Below are the code and all the weights of a small trained network. Each question names an input and a target symbol and asks about switching units off, where a switched-off unit gives its printed mean instead of its output.

import numpy as np


def w(rows, s, z=0):
    codes = np.array(rows[::2]) - 128.0
    scale = np.full(codes.shape[1], s)
    scale[-1] = z or s
    return codes * scale


def norm(h):
    return h / np.sqrt((h * h).mean(-1, keepdims=True) + 1e-5)


def f(y):
    return y / 2 * (1 + np.tanh(0.7978845608 * (y + 0.044715 * y**3)))


def softmax(a):
    e = np.exp(a - a.max(-1, keepdims=True))
    return e / e.sum(-1, keepdims=True)


def log_softmax(a):
    a = a - a.max(-1, keepdims=True)
    return a - np.log(np.exp(a).sum(-1, keepdims=True))


def net(x, mask):
    ids = ['Ψεηθλπτ'.index(c) for c in x.split()]
    T = len(ids)
    res = E[ids] + P[:T]
    r = norm(res)
    for j in range(3):
        rows = slice(2 * j, 2 * j + 2)
        q, k, v = (r @ M[0][rows].T for M in (Q, K, V))
        z = softmax(np.where(np.tri(T) > 0, q @ k.T / 2**0.5, -1e9)) @ v
        o = O[0][rows]
        res = res + np.where(mask[j], z, o[:, -1]) @ o[:, :-1]
    y = f(norm(res) @ A[0][:, :-1].T + A[0][:, -1])
    res = res + np.where(mask[3:15], y, B[0][:, -1]) @ B[0][:, :-1]
    return log_softmax(norm(res)[-1] @ U[:, :-1].T + U[:, -1])


Q, K, V, O, A, B = {}, {}, {}, {}, {}, {}
E = w([
[115,182,155,123,152],'Ψ',
[78,80,135,129,102],'ε',
[143,166,117,118,142],'η',
[80,132,118,72,116],'θ',
[169,98,165,68,167],'λ',
[145,170,111,93,140],'π',
[81,253,29,153,125],'τ',
],0.023)
P = w([
[194,173,184,200,15],'0',
[106,84,2,105,241],'1',
[115,89,37,107,238],'2',
[108,90,59,108,230],'3',
[112,94,73,98,223],'4',
[116,93,84,104,219],'5',
[118,87,94,96,218],'6',
[122,95,110,101,211],'7',
[126,87,115,105,211],'8',
[126,93,133,112,198],'9',
],0.006)
Q[0] = w([
[113,143,90,102,62],'H0',
[123,190,89,94,222],'H0',
[126,164,151,87,133],'H1',
[113,16,122,122,73],'H1',
[94,11,105,132,121],'H2',
[140,161,140,54,200],'H2',
],0.011)
K[0] = w([
[124,94,81,8,101],'H0',
[169,166,169,74,125],'H0',
[139,141,124,84,89],'H1',
[120,70,103,109,219],'H1',
[63,78,131,92,204],'H2',
[117,146,166,82,61],'H2',
],0.012)
V[0] = w([
[105,109,96,65,95],'H0',
[120,194,139,79,193],'H0',
[176,127,171,182,70],'H1',
[145,98,96,107,2],'H1',
[207,171,48,78,113],'H2',
[125,154,189,43,133],'H2',
],0.0087)
O[0] = w([
[116,143,148,175,187,178],'H0',
[142,98,1,158,106,222],'H0',
[53,130,12,55,93,70],'H1',
[176,158,59,111,154,178],'H1',
[137,4,98,183,124,1],'H2',
[163,80,217,51,126,135],'H2',
],0.0072,0.0043)
A[0] = w([
[109,176,56,203,118,184],'N0',
[177,183,92,158,181,51],'N1',
[166,196,94,147,92,51],'N2',
[94,149,120,42,6,203],'N3',
[101,117,107,172,186,40],'N4',
[180,105,234,93,190,79],'N5',
[149,100,142,88,195,181],'N6',
[143,70,152,94,117,163],'N7',
[181,72,61,114,155,125],'N8',
[87,129,122,108,145,88],'N9',
[120,190,69,47,98,252],'N10',
[105,38,129,158,120,110],'N11',
],0.012,0.0036)
B[0] = w([
[112,199,176,58,66,192],'N0',
[164,109,127,199,74,163],'N1',
[115,193,69,113,160,153],'N2',
[139,16,125,164,211,173],'N3',
[189,74,99,137,114,141],'N4',
[74,203,188,40,97,225],'N5',
[149,119,153,179,123,195],'N6',
[151,202,142,130,171,154],'N7',
[99,140,239,81,95,179],'N8',
[133,90,111,157,142,153],'N9',
[111,109,87,203,155,255],'N10',
[201,95,1,162,157,150],'N11',
],0.0096,0.0087)
U = w([
[102,64,84,169,253,223],'Ψ',
[36,180,233,100,147,134],'ε',
[180,168,161,242,80,114],'η',
[169,49,118,83,77,60],'θ',
[125,174,116,113,2,91],'λ',
[18,55,58,51,37,2],'π',
[119,238,1,105,157,249],'τ',
],0.0092,0.0013)

Each question gives the input, a string of symbols that net reads in full, and the target symbol t.
The units are the heads (2 rows each of Q, K, V and O) and the neurons (one row each of A and B). Each row of codes is followed by its name. A weight is (code - 128) times the scale printed after its matrix; where a second scale follows, it is the last column's (O, A, B and U).
mask holds one flag per unit, heads first, then neurons. A switched-off unit (its flag False) gives its mean, the last column of its rows in O or B, instead of its output. The means were averaged over made-up inputs and are rounded, as every weight is.
A unit's drop is (log p(t) with every unit on - log p(t) with that unit switched off) / (log p(t) with every unit on - log p(t) with every unit switched off).
The circuit of an input: a set's keep is (log p(t) with only the set's units on - log p(t) with every unit switched off) / (log p(t) with every unit on - log p(t) with every unit switched off). Starting from the 12 units with the biggest drops (on a tie, the unit counted first), units are removed one at a time, each time the one whose removal leaves the highest keep (on an exact tie, the one counted first), for as long as the keep stays at least 0.8.
units of the circuit, in order: the units of the circuit, biggest drop first
most important unit: the unit with the biggest drop
top k neurons: the k neurons with the biggest drops, biggest first
heads that matter: for each layer, one digit per head in row order, 1 if its drop is at least 0.15 and else 0, layers parted by /
input λ η π, target ε: heads that matter -> 001
input θ θ π Ψ ε τ η, target η: top 2 neurons -> N5, N1
input π τ Ψ θ λ ε ε η, target θ: top 3 neurons -> N8, N5, N11
input λ Ψ τ θ η η τ π, target ε: units of the circuit, in order -> H1, N5
input η ε π, target π: units of the circuit, in order -> H1, H2, N8
input η θ ε ε Ψ, target π: units of the circuit, in order -> H1, H2, N8, H0
input π Ψ ε Ψ π, target θ: units of the circuit, in order -> H2, N8, N5, H0
input τ ε λ τ τ ε ε π, target λ: most important unit -> H2
input θ ε θ, target ε: heads that matter -> 011
input λ Ψ ε λ Ψ Ψ π η τ η, target ε: heads that matter -> 011
input λ Ψ η, target ε: heads that matter -> 001
input η ε θ ε Ψ θ π, target π: heads that matter -> 111
input Ψ ε Ψ θ ε η, target Ψ: heads that matter -> 011
input ε ε ε ε τ ε θ, target Ψ: most important unit -> N0
input Ψ λ ε, target Ψ: heads that matter -> 100
input Ψ θ ε θ Ψ, target Ψ: heads that matter -> 010
input θ Ψ ε, target Ψ: top 3 neurons -> N0, N11, N8
input τ ε Ψ, target λ: top 2 neurons -> N0, N8
input θ Ψ ε η, target η: heads that matter -> 001
input Ψ Ψ Ψ ε ε θ ε ε ε Ψ, target Ψ: heads that matter -> 110
input τ Ψ ε θ Ψ τ π η, target λ: heads that matter -> 101
input θ ε ε, target ε: units of the circuit, in order -> H0
input θ θ ε η Ψ Ψ, target η: heads that matter -> 101
input θ η η θ τ π, target η: top 3 neurons -> N1, N8, N5
input Ψ Ψ θ ε Ψ τ π, target Ψ: heads that matter -> 010
input θ ε τ θ τ Ψ, target η: top 2 neurons -> N1, N5
input Ψ ε Ψ ε, target ε: heads that matter -> 111
input ε τ ε η Ψ, target τ: heads that matter -> 000
input τ η θ ε ε θ ε η, target λ: top 2 neurons -> N0, N8
